Below are the code and all the weights of a small trained network. Each question names an input and a target symbol and asks about switching units off, where a switched-off unit gives its printed mean instead of its output.

import numpy as np


def w(rows, s, z=0):
    codes = np.array(rows[::2]) - 128.0
    scale = np.full(codes.shape[1], s)
    scale[-1] = z or s
    return codes * scale


def f(y):
    return np.maximum(y, 0)


def softmax(a):
    e = np.exp(a - a.max(-1, keepdims=True))
    return e / e.sum(-1, keepdims=True)


def log_softmax(a):
    a = a - a.max(-1, keepdims=True)
    return a - np.log(np.exp(a).sum(-1, keepdims=True))


def net(x, mask):
    ids = ['ΓΔΞΣαβζηθλπτ'.index(c) for c in x.split()]
    T = len(ids)
    res = E[ids] + P[:T]
    u = 0
    for l in range(2):
        r = res
        for j in range(3):
            rows = slice(3 * j, 3 * j + 3)
            q, k, v = (r @ M[l][rows].T for M in (Q, K, V))
            z = softmax(np.where(np.tri(T) > 0, q @ k.T / 3**0.5, -1e9)) @ v
            o = O[l][rows]
            res = res + np.where(mask[u + j], z, o[:, -1]) @ o[:, :-1]
        u += 3
        y = f(res @ A[l][:, :-1].T + A[l][:, -1])
        res = res + np.where(mask[u : u + 8], y, B[l][:, -1]) @ B[l][:, :-1]
        u += 8
    return log_softmax(res[-1] @ U[:, :-1].T + U[:, -1])


Q, K, V, O, A, B = {}, {}, {}, {}, {}, {}
E = w([
[116,225,73,162,98],'Γ',
[138,97,102,145,165],'Δ',
[137,150,110,133,110],'Ξ',
[184,91,128,111,146],'Σ',
[193,144,148,73,141],'α',
[185,109,111,175,149],'β',
[154,55,173,106,172],'ζ',
[111,131,101,135,132],'η',
[139,6,165,37,168],'θ',
[75,79,102,120,103],'λ',
[74,90,98,172,146],'π',
[98,156,73,95,115],'τ',
],0.015)
P = w([
[104,148,116,95,41],'0',
[122,91,48,172,137],'1',
[34,154,193,106,150],'2',
[97,84,82,93,131],'3',
[177,86,108,162,125],'4',
[54,179,187,86,166],'5',
[113,104,61,89,138],'6',
[180,108,123,161,108],'7',
[45,202,176,78,169],'8',
[123,116,56,90,136],'9',
[181,123,128,165,102],'10',
[77,249,170,84,167],'11',
],0.016)
Q[0] = w([
[152,159,115,31,68],'0.h0',
[111,111,43,234,43],'0.h0',
[174,44,93,192,118],'0.h0',
[168,145,140,150,1],'0.h1',
[80,104,213,168,124],'0.h1',
[106,100,67,103,184],'0.h1',
[104,172,142,191,140],'0.h2',
[108,82,143,124,90],'0.h2',
[69,123,134,111,128],'0.h2',
],0.0088)
K[0] = w([
[156,57,141,106,74],'0.h0',
[128,110,86,132,161],'0.h0',
[169,62,152,221,255],'0.h0',
[146,117,109,153,74],'0.h1',
[131,93,204,246,93],'0.h1',
[151,180,66,124,99],'0.h1',
[111,178,146,192,108],'0.h2',
[62,110,101,31,92],'0.h2',
[81,79,181,104,115],'0.h2',
],0.0091)
V[0] = w([
[176,197,62,96,235],'0.h0',
[127,196,244,154,181],'0.h0',
[65,31,130,136,224],'0.h0',
[152,82,38,106,160],'0.h1',
[135,134,92,50,69],'0.h1',
[248,153,147,218,125],'0.h1',
[174,139,147,208,68],'0.h2',
[88,136,45,162,254],'0.h2',
[125,156,223,122,105],'0.h2',
],0.0082)
O[0] = w([
[219,153,207,107,114,122],'0.h0',
[76,63,128,66,82,4],'0.h0',
[155,205,103,116,1,112],'0.h0',
[200,171,101,172,167,183],'0.h1',
[148,100,112,105,116,217],'0.h1',
[151,53,161,106,100,2],'0.h1',
[89,46,136,168,138,47],'0.h2',
[117,180,141,216,161,133],'0.h2',
[111,105,165,98,162,82],'0.h2',
],0.0093,0.0055)
A[0] = w([
[154,9,169,103,110,71],'0.n0',
[117,154,94,138,252,40],'0.n1',
[66,162,135,211,163,252],'0.n2',
[196,107,116,162,50,178],'0.n3',
[133,165,173,65,128,127],'0.n4',
[162,101,129,76,132,166],'0.n5',
[75,146,163,115,134,83],'0.n6',
[143,201,165,153,124,204],'0.n7',
],0.011,0.0042)
B[0] = w([
[137,109,119,193,99,140],'0.n0',
[114,183,91,175,93,250],'0.n1',
[145,109,181,60,127,231],'0.n2',
[138,107,199,199,178,211],'0.n3',
[91,123,145,113,107,177],'0.n4',
[118,111,110,127,38,166],'0.n5',
[219,187,125,112,128,163],'0.n6',
[119,2,126,75,124,236],'0.n7',
],0.0094,0.011)
Q[1] = w([
[167,123,169,58,151],'1.h0',
[180,127,84,9,117],'1.h0',
[149,165,148,136,178],'1.h0',
[91,128,162,173,153],'1.h1',
[119,107,94,124,68],'1.h1',
[99,119,187,128,130],'1.h1',
[103,103,74,222,41],'1.h2',
[169,105,63,136,90],'1.h2',
[117,112,150,28,170],'1.h2',
],0.011)
K[1] = w([
[113,101,119,49,99],'1.h0',
[50,138,109,4,148],'1.h0',
[145,75,130,150,68],'1.h0',
[132,91,171,168,101],'1.h1',
[128,96,130,133,96],'1.h1',
[161,117,129,107,152],'1.h1',
[197,142,158,82,153],'1.h2',
[168,195,127,73,96],'1.h2',
[118,97,85,81,86],'1.h2',
],0.013)
V[1] = w([
[210,110,68,201,92],'1.h0',
[115,130,116,120,219],'1.h0',
[174,153,165,153,73],'1.h0',
[92,113,117,107,2],'1.h1',
[110,156,193,185,177],'1.h1',
[51,178,185,115,54],'1.h1',
[60,171,88,93,65],'1.h2',
[196,130,125,109,13],'1.h2',
[26,51,176,178,87],'1.h2',
],0.0082)
O[1] = w([
[175,153,87,208,117,146],'1.h0',
[129,151,89,119,127,69],'1.h0',
[134,158,177,137,146,149],'1.h0',
[152,131,189,131,202,126],'1.h1',
[140,159,155,104,129,46],'1.h1',
[96,104,158,191,115,92],'1.h1',
[69,129,6,107,87,193],'1.h2',
[92,136,132,132,9,252],'1.h2',
[2,87,109,191,199,69],'1.h2',
],0.0076,0.004)
A[1] = w([
[56,244,225,22,209,119],'1.n0',
[112,190,11,167,65,182],'1.n1',
[216,61,119,40,83,100],'1.n2',
[116,213,76,186,223,39],'1.n3',
[202,61,79,155,157,115],'1.n4',
[191,33,168,246,127,94],'1.n5',
[106,2,50,199,151,254],'1.n6',
[43,46,171,79,196,146],'1.n7',
],0.0068,0.0065)
B[1] = w([
[217,103,132,165,126,211],'1.n0',
[103,152,183,127,166,216],'1.n1',
[111,103,129,174,98,209],'1.n2',
[109,53,103,156,11,152],'1.n3',
[82,100,200,130,121,199],'1.n4',
[86,127,47,94,81,245],'1.n5',
[217,158,168,128,125,180],'1.n6',
[64,95,88,153,177,173],'1.n7',
],0.011,0.012)
U = w([
[162,159,83,177,93,184],'Γ',
[166,107,246,103,86,134],'Δ',
[113,138,72,149,116,93],'Ξ',
[135,126,151,104,125,171],'Σ',
[77,163,188,162,107,176],'α',
[127,97,177,128,135,91],'β',
[88,82,60,130,97,2],'ζ',
[153,141,83,98,131,177],'η',
[101,148,137,63,60,94],'θ',
[126,181,16,111,103,116],'λ',
[133,101,43,118,131,76],'π',
[170,194,222,100,119,195],'τ',
],0.012,0.0057)

Each question gives the input, a string of symbols that net reads in full, and the target symbol t.
The units are the heads (3 rows each of Q, K, V and O) and the neurons (one row each of A and B). Each row of codes is followed by its name. A weight is (code - 128) times the scale printed after its matrix; where a second scale follows, it is the last column's (O, A, B and U).
mask holds one flag per unit, layer by layer, with each layer's heads first. A switched-off unit (its flag False) gives its mean, the last column of its rows in O or B, instead of its output. The means were averaged over made-up inputs and are rounded, as every weight is.
A unit's drop is (log p(t) with every unit on - log p(t) with that unit switched off) / (log p(t) with every unit on - log p(t) with every unit switched off).
The circuit of an input: a set's keep is (log p(t) with only the set's units on - log p(t) with every unit switched off) / (log p(t) with every unit on - log p(t) with every unit switched off). Starting from the 12 units with the biggest drops (on a tie, the unit counted first), units are removed one at a time, each time the one whose removal leaves the highest keep (on an exact tie, the one counted first), for as long as the keep stays at least 0.8.
circuit, biggest first: the units of the circuit, biggest drop first
unit that matters most: the unit with the biggest drop
top k neurons: the k neurons with the biggest drops, biggest first
k most important neurons of layer l: the k neurons of layer l with the biggest drops, biggest first
which heads matter: for each layer, one digit per head in row order, 1 if its drop is at least 0.15 and else 0, layers parted by /
input α η λ θ τ Σ τ η, target Δ: top 4 neurons : 1.n4, 0.n1, 0.n7, 1.n7
input θ τ θ α Δ θ α, target θ: unit that matters most : 1.h0
input λ η α τ θ Σ, target λ: top 2 neurons : 0.n3, 1.n4
input α τ α ζ θ β τ Γ α Σ α α, target α: top 3 neurons : 0.n1, 0.n5, 0.n0
input Γ π θ α λ α Σ θ η π θ τ, target Γ: 2 most important neurons of layer 1 : 1.n0, 1.n3
input β Γ β, target β: 3 most important neurons of layer 0 : 0.n2, 0.n3, 0.n1
input τ β Σ η α Γ η θ Δ, target τ: 4 most important neurons of layer 0 : 0.n2, 0.n1, 0.n7, 0.n3
input θ α α α Γ λ, target θ: which heads matter : 011 / 001
input α π α, target α: top 2 neurons : 0.n5, 0.n0
input α τ α ζ λ θ α α τ θ Σ τ, target α: top 2 neurons : 0.n1, 0.n5
input ζ Γ α Ξ θ Γ Δ θ β, target ζ: 2 most important neurons of layer 1 : 1.n7, 1.n1
input β τ π θ θ ζ π η θ, target β: which heads matter : 111 / 101
input λ Δ θ Δ α β α θ λ, target λ: 2 most important neurons of layer 0 : 0.n2, 0.n3
input τ α Σ Γ α α Γ π θ Γ θ Γ, target τ: top 4 neurons : 0.n1, 0.n2, 1.n5, 0.n7
input α π α θ τ α β α Δ θ π, target Δ: circuit, biggest first : 1.h2
input τ τ β τ η λ Δ θ β θ η τ, target τ: top 3 neurons : 0.n1, 0.n2, 1.n5
input Δ α β θ α Ξ, target Δ: circuit, biggest first : 1.n5, 0.n7
input η α α Σ, target Δ: top 2 neurons : 1.n5, 0.n1
input Σ Δ α Δ Γ θ Γ ζ Γ α Γ, target Δ: circuit, biggest first : 0.n7, 1.h2
input Δ Γ θ λ Δ Σ α η α, target Δ: unit that matters most : 1.n0
input α λ α τ Γ τ, target α: top 2 neurons : 0.n5, 0.n1
input θ α Γ α η λ α β η θ θ Ξ, target θ: top 2 neurons : 0.n7, 0.n3
input Γ β η ζ α α θ α θ ζ, target θ: 2 most important neurons of layer 0 : 0.n1, 0.n3
input α α Γ η Γ Σ α ζ, target Γ: circuit, biggest first : 1.h0, 0.n2
input α α Σ Σ, target Δ: circuit, biggest first : 0.h0, 1.h2
input θ θ θ λ ζ α θ α ζ, target θ: circuit, biggest first : 1.h2, 0.h0
input Γ Γ λ α α Γ, target Γ: unit that matters most : 0.n1
input α β ζ, target α: top 2 neurons : 0.n5, 0.n0
input θ α Σ α α Δ Σ α π α α Γ, target θ: top 3 neurons : 0.n7, 0.n3, 0.n2
